Here is a tiny trained network, its code and every weight. The questions are about switching its units off for an input and a target symbol, where a switched-off unit gives its printed mean instead of its output.

import numpy as np


def w(rows, s, z=0):
    codes = np.array(rows[::2]) - 128.0
    scale = np.full(codes.shape[1], s)
    scale[-1] = z or s
    return codes * scale


def f(y):
    return y / 2 * (1 + np.tanh(0.7978845608 * (y + 0.044715 * y**3)))


def softmax(a):
    e = np.exp(a - a.max(-1, keepdims=True))
    return e / e.sum(-1, keepdims=True)


def log_softmax(a):
    a = a - a.max(-1, keepdims=True)
    return a - np.log(np.exp(a).sum(-1, keepdims=True))


def net(x, mask):
    ids = ['ΛΞΠΣγδμω'.index(c) for c in x.split()]
    T = len(ids)
    res = E[ids] + P[:T]
    u = 0
    for l in range(2):
        q, k, v = (res @ M[l].T for M in (Q, K, V))
        z = softmax(np.where(np.tri(T) > 0, q @ k.T / 4**0.5, -1e9)) @ v
        res = res + np.where(mask[u], z, O[l][:, -1]) @ O[l][:, :-1]
        u += 1
        y = f(res @ A[l][:, :-1].T + A[l][:, -1])
        res = res + np.where(mask[u : u + 4], y, B[l][:, -1]) @ B[l][:, :-1]
        u += 4
    return log_softmax(res[-1] @ U[:, :-1].T + U[:, -1])


Q, K, V, O, A, B = {}, {}, {}, {}, {}, {}
E = w([
[230,208,106,121,115],'Λ',
[62,171,188,59,140],'Ξ',
[124,68,123,134,71],'Π',
[76,93,252,152,84],'Σ',
[101,189,189,112,253],'γ',
[179,159,91,75,228],'δ',
[93,24,143,138,84],'μ',
[119,153,171,224,134],'ω',
],0.015)
P = w([
[119,23,129,181,119],'0',
[122,57,128,165,113],'1',
[121,96,131,157,104],'2',
[116,123,137,148,99],'3',
[129,153,148,138,94],'4',
[133,182,163,128,87],'5',
[145,211,173,121,80],'6',
[159,227,197,111,75],'7',
[167,254,210,113,70],'8',
],0.007)
Q[0] = w([
[56,140,172,145,90],'0.h0',
[115,154,98,104,148],'0.h0',
[158,112,212,171,92],'0.h0',
[170,145,2,42,162],'0.h0',
],0.037)
K[0] = w([
[99,150,159,28,159],'0.h0',
[117,67,168,166,148],'0.h0',
[163,233,162,61,112],'0.h0',
[84,5,102,237,80],'0.h0',
],0.022)
V[0] = w([
[52,142,102,156,147],'0.h0',
[176,56,147,121,254],'0.h0',
[59,133,102,149,152],'0.h0',
[176,116,141,116,127],'0.h0',
],0.0091)
O[0] = w([
[183,124,183,117,125,225],'0.h0',
[181,255,181,64,111,5],'0.h0',
[181,139,185,108,125,9],'0.h0',
[106,134,96,133,130,46],'0.h0',
],0.0092,0.00018)
A[0] = w([
[6,183,129,116,64,77],'0.n0',
[201,17,119,59,85,3],'0.n1',
[58,157,105,52,97,110],'0.n2',
[133,49,120,12,111,253],'0.n3',
],0.015,0.0043)
B[0] = w([
[67,141,77,106,134,255],'0.n0',
[47,62,92,162,110,150],'0.n1',
[137,91,136,183,161,155],'0.n2',
[153,249,160,129,145,203],'0.n3',
],0.02,0.0046)
Q[1] = w([
[153,114,3,206,172],'1.h0',
[179,95,90,62,36],'1.h0',
[200,218,59,195,128],'1.h0',
[109,142,69,84,86],'1.h0',
],0.024)
K[1] = w([
[160,199,2,245,123],'1.h0',
[179,50,91,120,32],'1.h0',
[243,121,54,173,188],'1.h0',
[124,146,50,66,102],'1.h0',
],0.022)
V[1] = w([
[90,162,164,90,44],'1.h0',
[144,187,63,73,72],'1.h0',
[114,121,151,192,10],'1.h0',
[77,96,101,96,205],'1.h0',
],0.011)
O[1] = w([
[86,87,139,155,147,228],'1.h0',
[33,141,76,167,108,201],'1.h0',
[127,99,152,147,246,3],'1.h0',
[153,172,185,144,97,138],'1.h0',
],0.012,0.0043)
A[1] = w([
[129,56,175,211,81,79],'1.n0',
[98,140,245,132,97,58],'1.n1',
[126,2,36,136,149,1],'1.n2',
[72,152,121,94,108,127],'1.n3',
],0.014,0.0044)
B[1] = w([
[160,105,106,109,47,188],'1.n0',
[63,116,170,73,179,218],'1.n1',
[169,167,73,1,157,146],'1.n2',
[199,106,123,130,132,246],'1.n3',
],0.018,0.014)
U = w([
[53,2,81,80,140,109],'Λ',
[93,57,99,69,16,97],'Ξ',
[106,91,10,12,123,96],'Π',
[228,32,152,104,136,137],'Σ',
[73,124,71,203,119,254],'γ',
[214,197,119,106,39,70],'δ',
[131,98,102,89,95,71],'μ',
[121,200,182,55,113,118],'ω',
],0.0045,0.0077)

Each question gives the input, a string of symbols that net reads in full, and the target symbol t.
The units are the heads (4 rows each of Q, K, V and O) and the neurons (one row each of A and B). Each row of codes is followed by its name. A weight is (code - 128) times the scale printed after its matrix; where a second scale follows, it is the last column's (O, A, B and U).
mask holds one flag per unit, layer by layer, with each layer's heads first. A switched-off unit (its flag False) gives its mean, the last column of its rows in O or B, instead of its output. The means were averaged over made-up inputs and are rounded, as every weight is.
A unit's drop is (log p(t) with every unit on - log p(t) with that unit switched off) / (log p(t) with every unit on - log p(t) with every unit switched off).
The circuit of an input: a set's keep is (log p(t) with only the set's units on - log p(t) with every unit switched off) / (log p(t) with every unit on - log p(t) with every unit switched off). Starting from all 10 units, units are removed one at a time, each time the one whose removal leaves the highest keep (on an exact tie, the one counted first), for as long as the keep stays at least 0.8.
circuit, biggest first: the units of the circuit, biggest drop first
unit that matters most: the unit with the biggest drop
top k neurons: the k neurons with the biggest drops, biggest first
top k neurons in layer l: the k neurons of layer l with the biggest drops, biggest first
drop of u: that unit's drop, to one decimal
input ω Λ ω γ ω ω ω Λ, target γ: unit that matters most => 1.h0
input ω μ ω Π Σ δ Ξ δ μ, target δ: top 3 neurons in layer 0 => 0.n1, 0.n3, 0.n0
input ω ω ω Σ, target Λ: circuit, biggest first => 1.h0, 1.n1
input μ ω Π Ξ, target ω: top 4 neurons => 0.n2, 1.n1, 1.n0, 0.n3
input ω ω Λ Λ ω δ ω ω, target δ: top 3 neurons => 1.n3, 1.n1, 0.n0
input ω ω Ξ Σ Π, target Ξ: top 3 neurons => 0.n3, 0.n1, 1.n0
input ω Π Σ Π Λ, target Π: top 3 neurons => 1.n2, 0.n3, 0.n0
input γ Σ Λ Ξ Λ ω Ξ ω, target Ξ: circuit, biggest first => 0.h0, 1.n0, 1.h0
input ω Λ Ξ μ, target Ξ: circuit, biggest first => 1.n0, 0.n0, 1.h0
input Σ γ Π ω γ μ, target ω: circuit, biggest first => 0.n3, 1.n1
input δ ω ω, target δ: circuit, biggest first => 1.h0, 0.h0, 1.n3
input Π ω Λ Ξ Λ δ Π, target δ: top 2 neurons => 0.n2, 0.n3
input Π Ξ Ξ ω Π Λ ω Ξ ω, target Ξ: circuit, biggest first => 0.n3, 0.h0, 1.n0, 1.h0
input Π μ Ξ μ ω Ξ Π, target Ξ: top 2 neurons => 0.n1, 0.n3
input ω ω ω, target Σ: circuit, biggest first => 1.h0, 0.n0
input Λ γ ω ω ω, target ω: circuit, biggest first => 1.n1, 0.h0
input Λ δ Λ Λ ω ω ω ω Λ, target γ: unit that matters most => 0.n3
input ω ω ω ω ω Π, target Π: circuit, biggest first => 0.n1, 0.h0, 1.n2
input Π γ Ξ ω δ ω Λ μ δ, target δ: circuit, biggest first => 1.h0, 1.n1
input ω Λ Λ, target Π: circuit, biggest first => 1.h0, 0.n3, 1.n2
input ω μ ω γ ω Π, target ω: unit that matters most => 1.n1
input Ξ ω ω μ μ ω ω μ Ξ, target γ: circuit, biggest first => 0.n2, 1.n1, 0.n0
input Ξ ω ω Λ Π ω ω Ξ, target γ: top 2 neurons => 0.n2, 1.n0
input γ ω Σ, target Λ: top 2 neurons => 1.n1, 0.n3
input ω ω Ξ, target ω: top 2 neurons => 0.n2, 1.n1
input ω μ ω δ Λ γ ω Λ μ, target γ: top 2 neurons in layer 0 => 0.n0, 0.n3
input μ ω Σ ω ω ω Λ ω Π, target γ: top 2 neurons => 0.n3, 0.n0
input Λ Π γ Π ω Ξ μ, target Ξ: top neuron in layer 1 => 1.n0
input ω Σ ω ω Π ω, target Σ: top 4 neurons => 0.n0, 0.n3, 0.n1, 1.n1
input Ξ Λ ω μ ω, target γ: drop of 1.h0 => 1.2
